[140 158 156 103 109  89 147] -> J229
[169 158 156 103 109  89 147] -> J116
[149 155 161  97 108  86 160] -> J626
[ 97 161 155 149 108  86 154] -> J117
[137 164 174  97  93  89 153] -> J786
[137 164 174  97  93  89 151] -> J271
which: [149 155 161  97 108  86]
J626
which: [140 158 156 103 109  89 147]
J229

[139 118 208 116 176 132 109]  J807
[190 135 160 166  75 132 141]  J272
[ 69 120 169 171 147 103 179]  J229
[177 102 167 157 126 161 116]  J271
[101 165  58 157 126 112  72]  J117
[125 137 101 164  58 138 106]  J786
then: [139 118]
[208]
gone J272: [160 135 190 166 141  75]
[132]
gone J272: [135  75 190 166 132 160]
[141]
which: [208 116]
J807
then: [101 164  58]
[138]

[100  62 158 159 141 132 142 176 131 219  57  97  80 130  58 154] -> J271
[184 137 127 220 173  71 106 160 135 152 120  43 109 197  54 108] -> J229
[130 142 176  67  50  33 190  84 180  37  60  91 128  51  42 204] -> J786
[168 174 137  57  98 130  73 177 176 167 135 136 115 175 124 175] -> J237
[124 217  41 163 164 221 208 131 201 161 169  96 185 221 107  48] -> J755
[ 99  47 137 208  87  39  77  78  78 194 192 156 213  98  54  51] -> J908
[193  94  61  91 172 107 198 172  77 194 163 161 109 197  54  46] -> J620
[182 169 111  96  77 203  73 116 153 133 181  68 129 152 206  72] -> J117
[157 182 118 199 209 125 205 172  97 187  43 137  37 185 178 114] -> J272
which: [193  94  61  91 172 107 198 172  77 194 163 161 109 197  54  46]
J620
which: [ 57  98 130  73 177 176 167 135]
J237
which: [158 159 141 132 142 176 131 219  57  97]
J271
then: [176  67  50  33 190  84 180  37  60  91]
[128]
gone J908: [156 192  78  98  54  87 213 137  99  39 194  47 208  78  51]
[77]
then: [132 142 176]
[131]

[106  88 187 105] -> J117
[119 182 130 123] -> J626
[102  93 107 118] -> J237
[194  69 129 102] -> J786
[143 195 149  74] -> J271
[207 173 187 105] -> J755
[166  72 136 127] -> J116
[147 192  82 128] -> J272
then: [102  93]
[107]
gone J117: [187 106  88]
[105]
which: [106  88]
J117
which: [207 173 187 105]
J755
gone J117: [187 105  88]
[106]
then: [143 195]
[149]
then: [119 182]
[130]

[150 134 121  97  87 113 130 109 114 129 113 146 140 100 144 110 107 103
 122  98 161 151 117 129 138 111 151 143 130 134 126 146 105 116 118 114
 152 141  92  88 144 129 109 125 118 128 154 133 107 100 130 109] : J620
[130 123 127 120 121 132 132 129 125 129 124 132 129 125 125 130 127 123
 128 126 130 133 131 131 130 127 127 122 128 133 131 130 128 124 125 127
 128 132 125 126 128 130 122 129 126 126 132 129  62 125 132 125] : J237
[133 122 126 102 114 111 128 129 110 158 122 152 103 125 146 120 131 108
 119 135 136 154 112 139 121 129 130 118 128 139 134 135 123 144 114 116
 152 133 127 115 137 118 108 136 121 148 131 126 104 127 140 133] : J271
[129 139 134 112 117 108 128 128 105 154 125 138 107 128 135 122 127 106
 120 134 142 156 114 133 116 114 134 120 126 137 126 135 120 137 117 111
 151 132 122 116 130 124 109 141 120 140 129 122 109 122 139 132] : J908
[147 121 122  83  91 116 129 123 119 150 105 178 112 104 170 108 129 109
 118 115 142 155 111 146 140 152 138 129 130 143 141 141 113 144 108 120
 158 140 116  96 157 115 105 115 122 153 142 134  90 121 138 122] : J272
[130 123 127 120 121 132 132 129 125 129 125 124 130 128 123 129 132 130
 133 126 125 127 131 131 130 127 127 122 128 133 131 130 128 124 125 127
 128 132 125 126 128 130 122 129 126 126 132 129 128 125 132 125] : J116
[131 125 127 112 117 108 128 128 105 154 125 138 107 128 135 122 127 106
 120 134 142 156 114 133 116 114 134 120 126 137 126 135 120 137 117  79
 205 139 114  79 143 108  72 166  99 177 128 104  60 107 156 141] : J626
[130 123 127 120 121 132 132 129 125 129 124 132 129 125 125 130 127 123
 128 126 130 133 131 131 130 127 127 122 128 133 131 130 128 124 125 127
 164 132 114 103 132 124 101 153 113 145 134 117  99 111 142 133] : J229
gone J626: [142 137 205 125 104 116 126 127 156 128 108 134  99 117 127 108  79 133
  60 135 122 125 107 156 106 128 141 120 135 114 177 128 134 143  79 120
 131 114 120 137 154 117 107 126 114 139 105 112 138 166 128]
[72]
which: [131 125 127 112 117 108 128 128 105 154 125 138 107 128 135 122 127 106
 120 134 142 156 114 133 116 114 134 120 126 137 126 135 120 137 117  79
 205 139 114  79 143 108  72 166  99 177 128 104  60 107 156 141]
J626
which: [128 139 134]
J271
which: [130 123 127 120 121 132 132 129 125 129 124 132 129 125 125 130 127 123
 128 126 130 133 131 131 130 127 127 122 128 133 131 130 128 124 125 127
 128 132 125 126 128 130 122 129 126 126 132 129  62 125 132 125]
J237

[121 183 129 108 149 155 101 114 117  73  80 131 137 101 165  78 156 145
  98 150  53  88  76 144 111 122 116 156]  J908
[115 199 114 107 165 171 100 103 114  77  69 127 158 121 162  76 163 140
  90 165  55  82  90 146 109 117 138 162]  J116
[151 122 177  64 167 157 103 143 153 120  78 121 121 161 131  62 207  98
  95 172 115  64  83 140  97 109  71 115]  J786
[137 170 157  60 170 152  95 128 143 114  93 119 127 140 127  60 192 117
 110 164 104  71  75 143  89 106  86 116]  J755
[165  78 157  87 149 155 101 114 117  73  80 131 137 101 165  78 156 145
  98 150  53  88  76 144 111 122 116 129]  J620
gone J620: [117 101  76 155  98  80 165 149 101 131 111  78 144 122 145  73  87  88
 114 165 150 129 156  53  78 157 116]
[137]
gone J620: [101 156 165 165  53 155  73  80 101 111  87 144 117 116 122 129 137 131
  78  76 157 145  98 149 114  78 150]
[88]
which: [165  78 157  87 149 155 101 114 117  73  80 131 137 101 165  78 156 145
  98 150  53  88  76 144 111 122 116 129]
J620
which: [121 183 129 108 149 155 101 114 117  73  80 131 137 101 165  78 156 145
  98 150  53  88  76 144 111 122 116 156]
J908

[139  88  81 101 140  78 123] : J626
[ 76  51 102  89 150 122 147] : J908
[150  68  86 119 182 154 143] : J237
[147  88  83 132 188 147 143] : J272
[ 92  68 100 111 171  61 121] : J271
[147  92  86 101 120 164 147] : J620
[174 205 126 201  93 185  95] : J117
[ 77 178 171  97  68 142  99] : J786
[104  54  85  91 131 137 148] : J116
gone J626: [ 81  78 101 140 123  88]
[139]
which: [178 171]
J786

[190 175 202 103 189] -> J271
[180 194 206  83  81] -> J755
[201 176 103 202 138] -> J237
[150 176 201  57  56] -> J620
gone J271: [175 189 202 103]
[190]
gone J620: [ 57 150 176 201]
[56]
then: [201 176 103]
[202]
then: [202 103]
[189]
which: [150 176 201]
J620

